Look-ups in named tables: a row name and a column name give one cell, copied from the table.

Table tuvi
,rafasot,tel,feton,zama,bon,zimo,zirop
kube,95,89,186,113,45,91,87
minibo,117,65,124,141,52,88,70
tov,92,42,90,72,215,111,154
dop,117,103,96,39,109,65,21

tov, zimo => 111
kube, zirop => 87
tov, zirop => 154
tov, feton => 90
dop, zirop => 21
kube, feton => 186
Which row has the largest zama? minibo

Table nel
,fop,povi,sumat,nizo,boma,nuvo,ker,dum
vitumu,106,53,50,54,86,82,62,75
depof,60,97,119,140,145,190,131,167
let,41,33,60,96,204,175,228,218
dufe,87,49,52,26,20,118,39,96

dum of depof = 167
ker of vitumu = 62
nizo of dufe = 26
ker of dufe = 39
povi of let = 33
fop of vitumu = 106
sumat of vitumu = 50
povi of depof = 97
boma of vitumu = 86
povi of vitumu = 53
boma of let = 204
nizo of vitumu = 54
fop of depof = 60
nuvo of let = 175
nuvo of depof = 190
fop of dufe = 87

tizu
cols = ruled, sones, dira
bil: [15.9, 34.5, 39.1]
mevisi: [36.1, 82.9, 88.8]
dugob: [53.7, 56.7, 14.7]
naduva: [56.1, 64.8, 10.1]

sones of mevisi = 82.9
sones of bil = 34.5
dira of naduva = 10.1
ruled of naduva = 56.1
dira of bil = 39.1
sones of dugob = 56.7
ruled of dugob = 53.7
dira of dugob = 14.7
ruled of bil = 15.9
sones of naduva = 64.8
dira of mevisi = 88.8
ruled of mevisi = 36.1

fefove:
         nizefit    rov  migagul  bamifip    vod  rofef    loz  zamek  rolimez    doz
gad        -2.11   0.09    -0.40    -3.98  -2.39  -2.01   1.75   3.94    -3.21  -1.81
tevibi      1.98  -0.61     6.94     2.98  -3.90  -1.78   1.29   7.16     0.68   1.61
tesomi      0.72  -1.69     2.85     8.94  -0.03  -0.55   2.67   4.37     0.76   5.69
bik        -4.14   0.90    -2.23     2.30  -4.03   0.74   3.97   2.52    -0.16   0.49
reva       -1.65   5.77     2.18    -2.73  -3.54   0.47   9.78   3.07    -1.41   6.07
tor        -1.35  -0.52    -4.86     5.19  -4.41   4.52   6.50   4.86    -0.13   4.80
vetav       2.75  -0.15    -8.47     2.38   0.07  -5.73   3.35   4.07     6.72   1.21
tol        -3.69   6.11     0.05     3.27  -0.70  -3.18   1.52   4.34     6.69   2.21
gon         2.92   4.72    -0.51     4.71  -0.10   7.32  -5.74   8.00     6.07  -2.62
nesusog     1.80  -0.98     0.57     1.21   0.98   3.58   5.08  -1.50     6.07  -3.17
vuz         0.73   3.72     1.33    -4.24   2.31   5.55   2.73   3.28     6.36   4.19
dozu        3.68  -3.21     2.00    -2.03   8.98   2.23   1.42   6.01     1.87   5.88
badomem    -2.26   1.21    -0.13    -1.86   6.97   5.17  -3.31  -1.84     2.38   6.00

doz of gon = -2.62
loz of tor = 6.50
vod of tesomi = -0.03
rofef of tevibi = -1.78
nizefit of vuz = 0.73
rofef of vuz = 5.55
rofef of dozu = 2.23
vod of vetav = 0.07
doz of tol = 2.21
rofef of bik = 0.74
loz of nesusog = 5.08
rov of tesomi = -1.69
nizefit of dozu = 3.68
bamifip of dozu = -2.03
migagul of bik = -2.23

zaziz:
,govavi,sabu
vadu,382,819
gumu,921,476
rir,473,134
noroli,335,433
valun,488,716

sabu of vadu: 819
sabu of noroli: 433
sabu of valun: 716
govavi of rir: 473
govavi of valun: 488
sabu of gumu: 476
govavi of vadu: 382
sabu of rir: 134
govavi of gumu: 921
govavi of noroli: 335

feruno:
	namor	dokapi	bab	rigader	puva	tuputi	bog	tefi	rapu	ruf
larose	48.6	59.9	66.8	69.2	71.0	59.5	78.5	72.2	77.6	82.5
lanopi	74.9	58.2	55.0	71.6	94.2	77.4	71.6	65.4	81.5	56.9
manuros	53.8	58.5	86.7	62.4	61.7	73.5	55.7	72.0	83.8	81.6
nos	65.5	76.9	75.7	60.0	82.5	69.5	86.7	68.2	66.9	61.9
mot	78.8	75.3	44.0	62.0	88.5	59.2	58.6	58.5	65.4	53.5
gelod	58.2	80.4	60.5	69.5	81.8	75.3	78.0	74.7	59.6	81.7
feza	46.4	57.3	61.0	70.7	73.4	80.5	66.5	71.0	66.8	65.2
nis	59.0	70.5	78.0	70.6	69.7	63.4	64.0	55.2	66.9	71.2
pokil	72.5	74.3	58.5	67.2	66.1	74.9	59.1	69.4	68.4	55.6
genu	74.1	62.4	22.7	70.1	67.7	75.8	79.2	64.1	56.5	82.1
vefamen	60.9	72.9	75.7	71.0	87.5	70.2	84.5	68.3	79.6	68.7
ruvot	49.7	61.2	51.2	63.8	87.8	75.1	61.3	69.6	55.5	83.5
dor	63.7	65.1	63.2	64.5	31.9	87.6	63.7	67.0	64.3	57.7
rer	48.8	73.4	77.9	65.4	55.8	65.7	63.9	73.3	72.9	61.6

bog of lanopi: 71.6
namor of lanopi: 74.9
rapu of mot: 65.4
bog of genu: 79.2
bab of mot: 44.0
rapu of nis: 66.9
bab of nis: 78.0
tuputi of larose: 59.5
dokapi of dor: 65.1
tefi of larose: 72.2
rapu of pokil: 68.4
bab of ruvot: 51.2
ruf of larose: 82.5
tefi of mot: 58.5
rapu of ruvot: 55.5
rigader of genu: 70.1

